[[ 22   2 -39  24 -34 -29]
 [ 33   4   7  28 -34 -23]
 [ 27  -1 -25  35 -64  -6]
 [ 19 -14  -2  39 -56  -6]
 [ 28  -1 -22  19 -66 -35]
 [ 37   9   7  21 -40  -9]
 [ 30 -10  -9  20 -38  -5]]
=>
[[ 30 -10  -9  20 -38  -5]
 [ 37   9   7  21 -40  -9]
 [ 28  -1 -22  19 -66 -35]
 [ 19 -14  -2  39 -56  -6]
 [ 27  -1 -25  35 -64  -6]
 [ 33   4   7  28 -34 -23]
 [ 22   2 -39  24 -34 -29]]

[[ 36 -26  12 -12  -6  63  -2  19]
 [ 16  -3 -14  -9 -11 -13  22 -27]
 [ 57  63   3 -24  -2  -7   1 -21]
 [-26  23   0 -18 -22  -4  -9 -62]
 [ 50 -32 -22  18  -6  13   9   6]
 [ 14  72   3   2  -1  -3  16  -6]
 [  2 -50  -1  35 -18 -27   1  25]]
=>
[[  2 -50  -1  35 -18 -27   1  25]
 [ 14  72   3   2  -1  -3  16  -6]
 [ 50 -32 -22  18  -6  13   9   6]
 [-26  23   0 -18 -22  -4  -9 -62]
 [ 57  63   3 -24  -2  -7   1 -21]
 [ 16  -3 -14  -9 -11 -13  22 -27]
 [ 36 -26  12 -12  -6  63  -2  19]]

[[ -4 -15   4   4  -2  19 -41 -33   6  11  -1  12   2 -13   2]
 [ -9 -33  21  -2  -6   8  74 -26   0   0   6  34  -1 -18 -44]
 [-10 -10  18  33  -5  52 -47 -24   4  16   7  21  28  -8  12]]
=>
[[-10 -10  18  33  -5  52 -47 -24   4  16   7  21  28  -8  12]
 [ -9 -33  21  -2  -6   8  74 -26   0   0   6  34  -1 -18 -44]
 [ -4 -15   4   4  -2  19 -41 -33   6  11  -1  12   2 -13   2]]

[[-26 -34  28  26 -51 -22 -19 -36]
 [-26 -15  22  24 -32 -22   0  69]
 [-26 -36  39  36 -63 -33 -14  19]
 [  2 -34  41  30 -63 -30 -12   9]]
=>
[[  2 -34  41  30 -63 -30 -12   9]
 [-26 -36  39  36 -63 -33 -14  19]
 [-26 -15  22  24 -32 -22   0  69]
 [-26 -34  28  26 -51 -22 -19 -36]]

[[ -4  11  42]
 [ 64 -19  12]
 [ 83 -27  18]
 [-61 -24   2]
 [ 12 -47 -36]
 [-37 -17  -2]]
=>
[[-37 -17  -2]
 [ 12 -47 -36]
 [-61 -24   2]
 [ 83 -27  18]
 [ 64 -19  12]
 [ -4  11  42]]

[[ 17  14   3 -37  19   7 -31  -9]
 [ -7  23  -3 -11 -22 -21  38  27]
 [-29   8 -21  31 -41  -8 -30 -26]
 [ 21  -1  -7  11  26   8 -47 -34]
 [ 10  14 -31  21  11 -32 -26 -42]
 [ -6 -24   5  35  -3  -8  66  43]
 [-19  -4  13  46 -16  21   6   1]
 [  3   5 -26  13  -5 -30  -7 -41]
 [ 12 -12 -29 -31  29 -18  76  22]
 [ 24  12 -17  37  23   0  -6 -34]]
=>
[[ 24  12 -17  37  23   0  -6 -34]
 [ 12 -12 -29 -31  29 -18  76  22]
 [  3   5 -26  13  -5 -30  -7 -41]
 [-19  -4  13  46 -16  21   6   1]
 [ -6 -24   5  35  -3  -8  66  43]
 [ 10  14 -31  21  11 -32 -26 -42]
 [ 21  -1  -7  11  26   8 -47 -34]
 [-29   8 -21  31 -41  -8 -30 -26]
 [ -7  23  -3 -11 -22 -21  38  27]
 [ 17  14   3 -37  19   7 -31  -9]]

[[ 30  51 -18 -37  27  -2   4  43   8]
 [-14  -8  17  46 -12  17  -2 -50  28]
 [ 35  18  -3 -34  36  -5 -17  66 -20]
 [ 44   8 -36 -19  75 -12 -37  39  -2]
 [-33 -12   3 -36 -24  16 -40 -32 -27]
 [ 14  65  28  31 -32 -34   6  -5   2]
 [ -9  36  20  23  74 -36  29  -4   7]
 [ 35  22  20 -40  11 -29  12  48  12]
 [ 34  -6   4   7   6  -4   4  18  -1]
 [ 53   7 -24 -43  22 -35  -4  42 -24]]
=>
[[ 53   7 -24 -43  22 -35  -4  42 -24]
 [ 34  -6   4   7   6  -4   4  18  -1]
 [ 35  22  20 -40  11 -29  12  48  12]
 [ -9  36  20  23  74 -36  29  -4   7]
 [ 14  65  28  31 -32 -34   6  -5   2]
 [-33 -12   3 -36 -24  16 -40 -32 -27]
 [ 44   8 -36 -19  75 -12 -37  39  -2]
 [ 35  18  -3 -34  36  -5 -17  66 -20]
 [-14  -8  17  46 -12  17  -2 -50  28]
 [ 30  51 -18 -37  27  -2   4  43   8]]
